Rows, each with roughly how far along a hidden order it lies (0 to 30)
[ 35  -5  49 -43   6  22  12   1   3  21 -21   5   4  62  -4 -48  -1  -7
 -19   4  -4  15 -24  -3   5 -25  -9 -36] : 21
[ 41  11  85  -4 -32  88  33 -13  27  68  -1 -21   2  21  13 -51   7 -63
  48 -19  -3 -19  -4  -9 -10   9   5 -25] : 2
[ 35   6  62 -10 -10  31  15  -2  -6  34 -15  -3  -9  22  10 -40  -4 -28
  -4  -3   0  -4  -9  -2  -6   4  -6 -20] : 11
[ 43  11  77   1   3  31  33   5  -9   3  10   8  -8  10  10 -43  -2 -15
  -5 -14  -5  25 -28  -7 -37 -16   3 -22] : 14
[ 27   4  71  -7   2  38  35   7 -10  21   8  -3 -13 -12  11 -35  -7  -4
  -8 -12  12  39 -23 -12 -33 -10   4 -28] : 12
[ 39   1  59   7  -1  64  44  20  -1  20  34  -6 -22 -47  20 -40 -17  10
 -13 -17  31  45 -31 -16 -51 -34  12 -44] : 6
[ 22  23 109  46  -2  48  47   7 -26  41  69  -1 -32 -81  29 -19 -10  -5
   3 -67  -7  34   2 -21 -70  47  30  12] : 0
[ 46   3  91   3  27 -29  24   9 -47 -34  -8  35 -21  -8   6 -17 -10  20
 -44  26   7  78 -26 -34 -50 -46 -10 -18] : 25
[ 51  15  86  10  -7  25  31   2 -12  -7  -7   7  -9  17  15 -45  -2 -32
   2  11   0  11 -23  -5 -31 -21  -5 -23] : 12
[ 34   3  60   4  -1  50  39  17  -4  20  23  -5 -18 -32  16 -39 -16   3
 -14 -15  23  38 -28 -10 -41 -24   8 -35] : 8
[ 40   2  82  -8   5  19  22   1 -21  11  -5  11 -12   2   7 -23  -5  -8
  -9   5   2  34 -14 -26 -29 -20  -4 -20] : 16
[ 40  14 104  16   1  49  40   2 -11  18  29   4 -16 -29  15 -36  -2 -11
   6 -30  -5  39 -17 -22 -56  -1  14 -14] : 9
[ 34  14  74  14   0  24  29   9 -15   9  22   4 -17  -6  14 -43  -4 -12
 -14 -26  -4  12 -19   2 -33  11   7 -11] : 10
[ 28  38 127 -15  12 -29  44 -35 -40 -55 -77  14  10  84  -8 -33  39 -71
  25  18 -47  30 -21   8 -17  28 -22  27] : 30
